Here is a tiny trained network, its code and every weight. The questions are about switching its units off for an input and a class, where a switched-off unit gives its printed mean instead of its output.

import numpy as np


def w(rows, s, z=0):
    codes = np.array(rows[::2]) - 128.0
    scale = np.full(codes.shape[1], s)
    scale[-1] = z or s
    return codes * scale


def f(y):
    return np.maximum(y, 0)


def log_softmax(a):
    a = a - a.max(-1, keepdims=True)
    return a - np.log(np.exp(a).sum(-1, keepdims=True))


def net(x, mask):
    res = np.array(x, float).reshape(1, 6) / 4 @ E
    y = f(res @ A[0][:, :-1].T + A[0][:, -1])
    res = res + np.where(mask, y, B[0][:, -1]) @ B[0][:, :-1]
    return log_softmax(res[-1] @ U[:, :-1].T + U[:, -1])


A, B = {}, {}
E = w([
[168,215,231,214,85,215],'x0',
[192,64,249,124,249,111],'x1',
[129,121,132,125,126,131],'x2',
[77,167,228,150,69,33],'x3',
[51,173,107,142,170,136],'x4',
[71,44,125,255,128,129],'x5',
],0.0075)
A[0] = w([
[82,144,171,154,136,230,216],'N1',
[42,127,158,83,139,146,239],'N2',
[168,83,159,175,175,117,97],'N3',
[100,78,141,221,130,148,68],'N4',
[154,179,57,144,31,162,68],'N5',
[66,172,143,142,117,157,194],'N6',
[101,122,41,159,42,83,102],'N7',
[136,114,183,87,170,153,52],'N8',
[69,44,133,227,110,140,169],'N9',
[84,132,186,144,95,16,157],'N10',
[158,119,185,129,197,100,42],'N11',
[85,173,173,113,141,36,170],'N12',
[112,135,225,155,99,197,189],'N13',
[115,34,118,177,134,159,188],'N14',
[137,133,156,193,99,173,95],'N15',
[124,150,105,142,31,131,26],'N16',
[177,202,206,162,113,221,116],'N17',
[86,117,116,143,81,121,77],'N18',
[136,96,153,148,172,93,30],'N19',
[129,98,105,86,160,58,199],'N20',
[162,177,152,1,93,114,135],'N21',
[109,135,97,128,81,104,74],'N22',
[141,118,64,117,194,227,240],'N23',
[169,150,141,184,73,173,89],'N24',
[138,139,50,132,53,187,67],'N25',
[70,57,90,83,143,15,93],'N26',
[142,210,179,55,154,220,162],'N27',
[147,149,169,148,216,85,86],'N28',
[168,248,140,45,206,127,213],'N29',
[69,153,164,87,31,94,128],'N30',
[161,104,193,142,240,121,56],'N31',
[179,132,62,155,197,169,163],'N32',
[144,148,190,131,135,164,2],'N33',
[155,110,160,131,212,93,35],'N34',
[108,158,179,110,87,216,56],'N35',
],0.01,0.0049)
B[0] = w([
[147,79,112,62,138,118,208],'N1',
[187,113,185,125,133,103,199],'N2',
[173,142,127,126,158,145,182],'N3',
[78,136,41,152,163,75,187],'N4',
[150,172,123,115,206,163,210],'N5',
[158,106,148,90,157,141,192],'N6',
[150,180,170,70,199,151,218],'N7',
[122,185,100,141,135,175,164],'N8',
[196,153,31,192,153,56,231],'N9',
[192,91,182,200,56,163,226],'N10',
[133,187,177,123,158,171,180],'N11',
[178,74,179,146,83,155,214],'N12',
[114,75,121,81,148,117,223],'N13',
[158,137,104,151,152,70,207],'N14',
[84,112,109,105,129,105,181],'N15',
[117,178,170,110,198,166,174],'N16',
[74,72,114,52,114,127,232],'N17',
[154,187,171,124,128,127,159],'N18',
[109,189,105,135,195,171,157],'N19',
[98,76,134,60,161,92,227],'N20',
[101,138,45,228,132,69,236],'N21',
[149,167,150,78,164,169,162],'N22',
[213,76,196,165,28,136,241],'N23',
[91,111,119,95,112,108,185],'N24',
[171,179,171,134,149,182,202],'N25',
[2,74,114,70,147,149,245],'N26',
[135,98,89,128,137,86,220],'N27',
[177,158,150,117,111,142,184],'N28',
[174,153,89,165,173,42,254],'N29',
[194,117,171,153,102,129,210],'N30',
[116,227,119,129,159,213,207],'N31',
[162,95,215,128,45,136,200],'N32',
[94,148,73,126,138,150,155],'N33',
[89,178,160,105,162,202,178],'N34',
[80,101,78,88,142,134,171],'N35',
],0.0089,0.0096)
U = w([
[149,242,141,130,221,152,4],'0',
[171,166,38,203,203,1,79],'1',
[77,58,95,62,189,103,47],'2',
[208,93,177,187,92,129,77],'3',
[184,124,123,138,195,72,227],'4',
],0.0086,0.0036)

Each question gives the input, the list of numbers given to net, and the class t.
The units are the neurons (one row each of A and B). Each row of codes is followed by its name. A weight is (code - 128) times the scale printed after its matrix; where a second scale follows, it is the last column's (A, B and U).
mask holds one flag per neuron, in row order. A switched-off neuron (its flag False) gives its mean, the last column of its row in B, instead of its output. The means were averaged over made-up inputs and are rounded, as every weight is.
A unit's drop is (log p(t) with every unit on - log p(t) with that unit switched off) / (log p(t) with every unit on - log p(t) with every unit switched off).
The circuit of an input: a set's keep is (log p(t) with only the set's units on - log p(t) with every unit switched off) / (log p(t) with every unit on - log p(t) with every unit switched off). Starting from the 12 units with the biggest drops (on a tie, the unit counted first), units are removed one at a time, each time the one whose removal leaves the highest keep (on an exact tie, the one counted first), for as long as the keep stays at least 0.8.
units of the circuit, in order: the units of the circuit, biggest drop first
most important unit: the unit with the biggest drop
top k neurons: the k neurons with the biggest drops, biggest first
drop when u is switched off: that unit's drop, to one decimal
input [2,8,7,-8,3,2], class 0: most important unit => N31
input [-5,3,-4,-6,-6,5], class 3: top 3 neurons => N23, N32, N29
input [-6,7,3,-3,-3,-5], class 0: top 2 neurons => N31, N34
input [-2,1,-2,7,2,6], class 3: top 3 neurons => N10, N12, N29
input [5,-3,-1,3,-5,5], class 1: top 4 neurons => N9, N26, N4, N20
input [3,-1,2,4,6,-5], class 1: top 2 neurons => N29, N23
input [3,-3,-6,-6,-5,-1], class 3: top 2 neurons => N23, N32
input [5,1,1,-8,0,5], class 3: top 2 neurons => N23, N32
input [8,2,-5,4,4,-8], class 1: top 4 neurons => N29, N21, N26, N27
input [-1,2,2,7,-8,8], class 1: top 2 neurons => N9, N4
input [4,-3,4,-3,-4,-7], class 1: top 2 neurons => N21, N29
input [-6,-7,0,4,4,-1], class 0: units of the circuit, in order => N7, N22
input [-3,6,-5,6,-1,-2], class 0: units of the circuit, in order => N31, N34
input [-3,-1,0,2,-7,8], class 1: most important unit => N9
input [2,-6,-4,0,7,-8], class 1: drop when N27 is switched off => 0.2
input [8,0,-6,-4,-6,-8], class 1: drop when N26 is switched off => 0.3
input [8,-3,-1,5,-5,-5], class 2: drop when N17 is switched off => 0.3
